Below are the code and all the weights of a small trained network. Each question names an input and a class and asks about switching units off, where a switched-off unit gives its printed mean instead of its output.

import numpy as np


def w(rows, s, z=0):
    codes = np.array(rows[::2]) - 128.0
    scale = np.full(codes.shape[1], s)
    scale[-1] = z or s
    return codes * scale


def f(y):
    return y / 2 * (1 + np.tanh(0.7978845608 * (y + 0.044715 * y**3)))


def log_softmax(a):
    a = a - a.max(-1, keepdims=True)
    return a - np.log(np.exp(a).sum(-1, keepdims=True))


def net(x, mask):
    res = np.array(x, float).reshape(1, 3) / 4 @ E
    y = f(res @ A[0][:, :-1].T + A[0][:, -1])
    res = res + np.where(mask, y, B[0][:, -1]) @ B[0][:, :-1]
    return log_softmax(res[-1] @ U[:, :-1].T + U[:, -1])


A, B = {}, {}
E = w([
[58,189,76,153,153,94,188,230,103],'x0',
[146,57,65,129,59,68,150,150,178],'x1',
[184,89,106,180,154,167,247,116,57],'x2',
],0.014)
A[0] = w([
[86,148,85,59,67,60,63,172,168,157],'neuron 1',
[84,166,171,63,190,188,86,49,98,230],'neuron 2',
[108,51,71,174,130,106,190,159,207,186],'neuron 3',
[160,123,151,56,122,123,48,10,162,248],'neuron 4',
[175,74,177,127,104,181,198,39,41,254],'neuron 5',
[184,69,138,86,108,54,80,103,164,122],'neuron 6',
[60,176,191,78,119,102,57,133,183,226],'neuron 7',
[75,158,96,143,162,154,148,133,26,216],'neuron 8',
],0.011,0.005)
B[0] = w([
[38,182,148,215,126,130,143,125,164,228],'neuron 1',
[254,154,166,27,207,133,142,121,54,223],'neuron 2',
[111,142,76,102,98,46,167,98,84,200],'neuron 3',
[190,126,53,75,156,63,201,33,207,253],'neuron 4',
[180,16,77,170,128,198,71,60,106,236],'neuron 5',
[149,153,112,200,36,46,88,45,155,202],'neuron 6',
[87,173,122,39,187,39,198,188,167,241],'neuron 7',
[154,132,173,128,208,191,181,244,50,213],'neuron 8',
],0.0098,0.02)
U = w([
[162,99,88,74,165,75,210,136,105,229],'0',
[154,93,203,135,187,227,46,50,126,116],'1',
[112,116,138,110,93,91,99,75,202,21],'2',
[114,40,104,168,68,136,82,87,129,108],'3',
[72,176,246,75,196,116,78,219,134,120],'4',
[132,102,221,185,172,194,149,192,88,1],'5',
[25,162,144,179,115,114,108,171,149,155],'6',
],0.012,0.0043)

Each question gives the input, the list of numbers given to net, and the class t.
The units are the neurons (one row each of A and B). Each row of codes is followed by its name. A weight is (code - 128) times the scale printed after its matrix; where a second scale follows, it is the last column's (A, B and U).
mask holds one flag per neuron, in row order. A switched-off neuron (its flag False) gives its mean, the last column of its row in B, instead of its output. The means were averaged over made-up inputs and are rounded, as every weight is.
A unit's drop is (log p(t) with every unit on - log p(t) with that unit switched off) / (log p(t) with every unit on - log p(t) with every unit switched off).
The circuit of an input: a set's keep is (log p(t) with only the set's units on - log p(t) with every unit switched off) / (log p(t) with every unit on - log p(t) with every unit switched off). Starting from all 8 units, units are removed one at a time, each time the one whose removal leaves the highest keep (on an exact tie, the one counted first), for as long as the keep stays at least 0.8.
circuit, biggest first: the units of the circuit, biggest drop first
top k neurons: the k neurons with the biggest drops, biggest first
drop when u is switched off: that unit's drop, to one decimal
input [1,-5,-4], class 4: circuit, biggest first : (neuron 5; neuron 3)
input [-6,1,0], class 2: circuit, biggest first : (neuron 8; neuron 6)
input [5,2,-8], class 6: top 2 neurons : (neuron 1; neuron 2)
input [-6,-7,-8], class 0: circuit, biggest first : (neuron 4)
input [-8,0,2], class 1: top 3 neurons : (neuron 5; neuron 7; neuron 3)
input [6,3,0], class 6: top 3 neurons : (neuron 4; neuron 2; neuron 7)
input [0,0,5], class 1: top 4 neurons : (neuron 7; neuron 5; neuron 4; neuron 6)
input [1,-3,7], class 5: circuit, biggest first : (neuron 8; neuron 4)
input [-6,-1,1], class 1: top 3 neurons : (neuron 7; neuron 5; neuron 3)
input [-3,1,8], class 3: top 2 neurons : (neuron 2; neuron 5)
input [-5,2,-4], class 2: top 2 neurons : (neuron 6; neuron 8)
input [-8,5,1], class 3: top 2 neurons : (neuron 5; neuron 7)
input [8,1,-7], class 6: top 2 neurons : (neuron 1; neuron 2)
input [2,-4,-2], class 4: circuit, biggest first : (neuron 4)
input [0,5,5], class 3: top 3 neurons : (neuron 7; neuron 2; neuron 4)
input [8,1,-6], class 6: drop when neuron 1 is switched off : 0.6
input [3,-2,-8], class 4: drop when neuron 4 is switched off : 0.0
input [1,7,-6], class 6: drop when neuron 1 is switched off : 0.6
input [-6,3,-2], class 2: drop when neuron 6 is switched off : 0.1
input [-8,-3,5], class 1: circuit, biggest first : (neuron 5)
